Here is a tiny trained network, its code and every weight. The questions are about switching its units off for an input and a class, where a switched-off unit gives its printed mean instead of its output.

import numpy as np


def w(rows, s, z=0):
    codes = np.array(rows[::2]) - 128.0
    scale = np.full(codes.shape[1], s)
    scale[-1] = z or s
    return codes * scale


def f(y):
    return y / 2 * (1 + np.tanh(0.7978845608 * (y + 0.044715 * y**3)))


def log_softmax(a):
    a = a - a.max(-1, keepdims=True)
    return a - np.log(np.exp(a).sum(-1, keepdims=True))


def net(x, mask):
    res = np.array(x, float).reshape(1, 7) / 4 @ E
    y = f(res @ A[0][:, :-1].T + A[0][:, -1])
    res = res + np.where(mask, y, B[0][:, -1]) @ B[0][:, :-1]
    return log_softmax(res[-1] @ U[:, :-1].T + U[:, -1])


A, B = {}, {}
E = w([
[181,51,191,23,87],'x0',
[2,143,130,68,118],'x1',
[187,245,93,59,87],'x2',
[128,127,129,129,130],'x3',
[127,128,129,127,128],'x4',
[149,189,224,127,216],'x5',
[136,113,79,88,207],'x6',
],0.0059)
A[0] = w([
[254,110,96,201,136,77],'n1',
[161,89,170,80,94,83],'n2',
[166,138,130,106,138,254],'n3',
[93,58,161,170,177,83],'n4',
[104,44,175,183,145,104],'n5',
[86,112,98,119,89,162],'n6',
[156,121,131,132,134,46],'n7',
[131,102,40,131,78,136],'n8',
[118,163,175,104,185,130],'n9',
[77,182,112,194,154,115],'n10',
[100,190,69,209,146,84],'n11',
[161,194,118,77,97,75],'n12',
[152,100,154,91,111,65],'n13',
[32,145,125,73,129,73],'n14',
[131,168,198,129,181,118],'n15',
[47,163,123,101,134,125],'n16',
[153,85,163,80,118,73],'n17',
[146,94,188,82,109,99],'n18',
[131,166,221,134,172,98],'n19',
[168,206,100,96,90,86],'n20',
[155,84,153,75,109,99],'n21',
[131,149,172,135,149,77],'n22',
[122,105,176,48,115,126],'n23',
[125,84,57,125,71,84],'n24',
[189,111,120,159,142,54],'n25',
[132,169,196,133,183,85],'n26',
[152,172,133,107,134,84],'n27',
[147,91,34,56,253,116],'n28',
[107,157,226,197,11,101],'n29',
],0.0096,0.0057)
B[0] = w([
[42,125,253,176,87,205],'n1',
[151,162,110,188,176,174],'n2',
[137,98,170,57,173,255],'n3',
[76,191,87,75,151,198],'n4',
[85,184,99,28,155,225],'n5',
[133,64,158,108,119,194],'n6',
[106,150,101,183,102,101],'n7',
[105,22,103,107,156,206],'n8',
[114,64,117,119,108,187],'n9',
[177,139,145,155,203,192],'n10',
[187,140,115,162,239,190],'n11',
[63,181,90,93,145,160],'n12',
[129,153,96,185,148,134],'n13',
[68,154,192,202,71,173],'n14',
[108,47,93,131,119,193],'n15',
[109,138,198,159,132,179],'n16',
[142,138,96,179,171,155],'n17',
[154,136,129,150,178,178],'n18',
[102,38,87,137,106,191],'n19',
[70,165,96,57,165,169],'n20',
[150,135,114,184,173,174],'n21',
[118,111,99,151,102,125],'n22',
[150,138,169,155,179,203],'n23',
[102,48,63,159,130,184],'n24',
[93,155,135,190,93,127],'n25',
[107,61,75,162,109,175],'n26',
[89,135,88,123,126,128],'n27',
[237,186,121,108,20,218],'n28',
[235,173,114,90,27,208],'n29',
],0.023,0.0045)
U = w([
[123,122,169,81,151,254],'0',
[165,167,117,204,247,76],'1',
[71,22,41,132,101,81],'2',
[22,233,77,35,156,77],'3',
[32,169,254,195,80,115],'4',
[224,183,98,98,31,124],'5',
],0.0048,0.0088)

Each question gives the input, the list of numbers given to net, and the class t.
The units are the neurons (one row each of A and B). Each row of codes is followed by its name. A weight is (code - 128) times the scale printed after its matrix; where a second scale follows, it is the last column's (A, B and U).
mask holds one flag per neuron, in row order. A switched-off neuron (its flag False) gives its mean, the last column of its row in B, instead of its output. The means were averaged over made-up inputs and are rounded, as every weight is.
A unit's drop is (log p(t) with every unit on - log p(t) with that unit switched off) / (log p(t) with every unit on - log p(t) with every unit switched off).
The circuit of an input: a set's keep is (log p(t) with only the set's units on - log p(t) with every unit switched off) / (log p(t) with every unit on - log p(t) with every unit switched off). Starting from the 12 units with the biggest drops (on a tie, the unit counted first), units are removed one at a time, each time the one whose removal leaves the highest keep (on an exact tie, the one counted first), for as long as the keep stays at least 0.8.
circuit, biggest first: the units of the circuit, biggest drop first
unit that matters most: the unit with the biggest drop
top k neurons: the k neurons with the biggest drops, biggest first
drop of u: that unit's drop, to one decimal
input [-1,5,7,-4,8,-8,8], class 2: circuit, biggest first => n8
input [2,1,-1,-3,-5,1,4], class 5: top 3 neurons => n28, n1, n8
input [6,-8,-6,4,1,-6,-6], class 4: top 3 neurons => n1, n25, n11
input [1,7,-5,4,5,-6,-4], class 4: top 2 neurons => n14, n16
input [0,-3,7,-3,4,-3,4], class 3: circuit, biggest first => n20, n12
input [6,5,-7,3,-1,8,-2], class 2: top 3 neurons => n19, n15, n26
input [6,-6,4,5,0,-5,2], class 1: top 2 neurons => n2, n21
input [-7,-6,-3,-1,5,-6,8], class 5: top 2 neurons => n28, n23
input [-7,-1,5,5,6,-2,-1], class 1: top 2 neurons => n11, n10
input [4,3,4,-2,-6,-6,-5], class 2: top 2 neurons => n24, n8
input [0,8,3,-6,2,-8,1], class 2: top 3 neurons => n8, n24, n1
input [5,7,-5,-1,-5,-1,-8], class 5: top 2 neurons => n29, n1
input [8,-4,-1,4,-2,7,-2], class 1: circuit, biggest first => n2, n18
input [1,6,7,0,-5,-4,-6], class 3: circuit, biggest first => n20
input [7,6,3,-2,-6,-7,-1], class 1: circuit, biggest first => n23, n2, n21
input [3,-1,7,-5,2,2,-6], class 3: circuit, biggest first => n20, n12
input [3,-7,8,-6,1,8,7], class 2: drop of n26 => 0.4
input [-1,6,-1,7,7,-3,8], class 5: drop of n1 => 0.2
input [0,8,-7,-5,8,2,2], class 4: drop of n14 => 1.2
input [-2,8,-3,-6,-5,0,-8], class 4: unit that matters most => n14
